Below are the code and all the weights of a small trained network. Each question names an input and a class and asks about switching units off, where a switched-off unit gives its printed mean instead of its output.

import numpy as np


def w(rows, s, z=0):
    codes = np.array(rows[::2]) - 128.0
    scale = np.full(codes.shape[1], s)
    scale[-1] = z or s
    return codes * scale


def f(y):
    return y / 2 * (1 + np.tanh(0.7978845608 * (y + 0.044715 * y**3)))


def log_softmax(a):
    a = a - a.max(-1, keepdims=True)
    return a - np.log(np.exp(a).sum(-1, keepdims=True))


def net(x, mask):
    res = np.array(x, float).reshape(1, 6) / 4 @ E
    y = f(res @ A[0][:, :-1].T + A[0][:, -1])
    res = res + np.where(mask, y, B[0][:, -1]) @ B[0][:, :-1]
    return log_softmax(res[-1] @ U[:, :-1].T + U[:, -1])


A, B = {}, {}
E = w([
[121,226,48,75,204,104,194,187,97],'x0',
[18,189,165,223,23,61,180,141,105],'x1',
[180,56,57,207,108,204,10,189,157],'x2',
[148,142,116,87,187,131,138,151,139],'x3',
[219,181,201,254,223,105,41,134,84],'x4',
[131,162,108,144,91,75,18,87,56],'x5',
],0.0055)
A[0] = w([
[92,96,93,227,27,124,81,173,140,255],'neuron 0',
[117,254,161,161,120,103,147,140,84,101],'neuron 1',
[74,180,48,117,170,115,177,177,145,128],'neuron 2',
[98,87,124,99,126,185,230,133,161,237],'neuron 3',
[89,164,118,72,89,157,161,155,112,194],'neuron 4',
[102,108,126,100,133,95,127,61,160,90],'neuron 5',
[141,21,56,96,117,179,123,126,158,236],'neuron 6',
[123,202,130,153,131,45,143,109,121,82],'neuron 7',
[160,156,130,130,178,174,85,155,108,221],'neuron 8',
[114,62,92,70,125,178,89,119,196,64],'neuron 9',
],0.0072,0.0031)
B[0] = w([
[161,65,207,92,169,59,92,80,192,253],'neuron 0',
[98,202,99,78,137,132,214,177,69,187],'neuron 1',
[201,88,125,136,133,81,87,58,178,191],'neuron 2',
[65,69,181,140,72,149,101,98,186,233],'neuron 3',
[154,126,168,89,124,89,109,162,182,188],'neuron 4',
[106,168,133,161,110,96,127,103,97,136],'neuron 5',
[100,115,232,102,31,165,139,157,152,232],'neuron 6',
[102,255,93,184,119,128,211,182,89,163],'neuron 7',
[143,96,178,95,196,99,71,119,131,196],'neuron 8',
[114,216,149,123,88,211,143,213,102,177],'neuron 9',
],0.0068,0.0066)
U = w([
[9,158,199,81,58,174,221,174,67,123],'0',
[194,172,11,100,113,130,217,145,11,4],'1',
[142,98,190,53,234,48,116,90,101,170],'2',
[232,3,196,110,67,136,38,76,192,203],'3',
],0.0045,0.0026)

Each question gives the input, the list of numbers given to net, and the class t.
The units are the neurons (one row each of A and B). Each row of codes is followed by its name. A weight is (code - 128) times the scale printed after its matrix; where a second scale follows, it is the last column's (A, B and U).
mask holds one flag per neuron, in row order. A switched-off neuron (its flag False) gives its mean, the last column of its row in B, instead of its output. The means were averaged over made-up inputs and are rounded, as every weight is.
A unit's drop is (log p(t) with every unit on - log p(t) with that unit switched off) / (log p(t) with every unit on - log p(t) with every unit switched off).
The circuit of an input: a set's keep is (log p(t) with only the set's units on - log p(t) with every unit switched off) / (log p(t) with every unit on - log p(t) with every unit switched off). Starting from all 10 units, units are removed one at a time, each time the one whose removal leaves the highest keep (on an exact tie, the one counted first), for as long as the keep stays at least 0.8.
units of the circuit, in order: the units of the circuit, biggest drop first
most important unit: the unit with the biggest drop
k most important neurons: the k neurons with the biggest drops, biggest first
drop of u: that unit's drop, to one decimal
input [2,6,3,2,-5,-8], class 3: most important unit -> neuron 2
input [-5,-4,-2,4,-7,1], class 0: units of the circuit, in order -> neuron 9; neuron 0
input [7,0,-2,5,-6,-6], class 3: units of the circuit, in order -> neuron 2; neuron 3
input [2,-7,6,2,-6,3], class 0: units of the circuit, in order -> neuron 9; neuron 6
input [-5,4,-3,-5,-8,-1], class 3: units of the circuit, in order -> neuron 0; neuron 1
input [8,0,1,-2,3,3], class 1: units of the circuit, in order -> neuron 0; neuron 3; neuron 6
input [2,-2,-7,1,-1,3], class 1: units of the circuit, in order -> neuron 0; neuron 6; neuron 7
input [7,1,0,-7,-2,-7], class 3: units of the circuit, in order -> neuron 2; neuron 3
input [1,-8,6,0,-2,-4], class 0: 4 most important neurons -> neuron 9; neuron 0; neuron 6; neuron 2
input [5,2,-3,6,-8,1], class 3: 3 most important neurons -> neuron 2; neuron 3; neuron 4
input [2,5,-2,0,-1,5], class 1: units of the circuit, in order -> neuron 6; neuron 3; neuron 7
input [1,-7,7,-5,-8,0], class 0: 3 most important neurons -> neuron 9; neuron 6; neuron 2
input [-4,6,-2,-8,-8,5], class 2: 2 most important neurons -> neuron 0; neuron 6
input [1,6,1,-7,-2,4], class 2: most important neuron -> neuron 0
input [4,7,7,-5,4,3], class 2: drop of neuron 1 -> 0.2
input [4,1,-4,5,4,8], class 1: drop of neuron 0 -> 0.1
input [2,8,5,-1,1,8], class 2: drop of neuron 6 -> 0.2
input [0,0,-8,-1,4,2], class 1: drop of neuron 6 -> 0.2
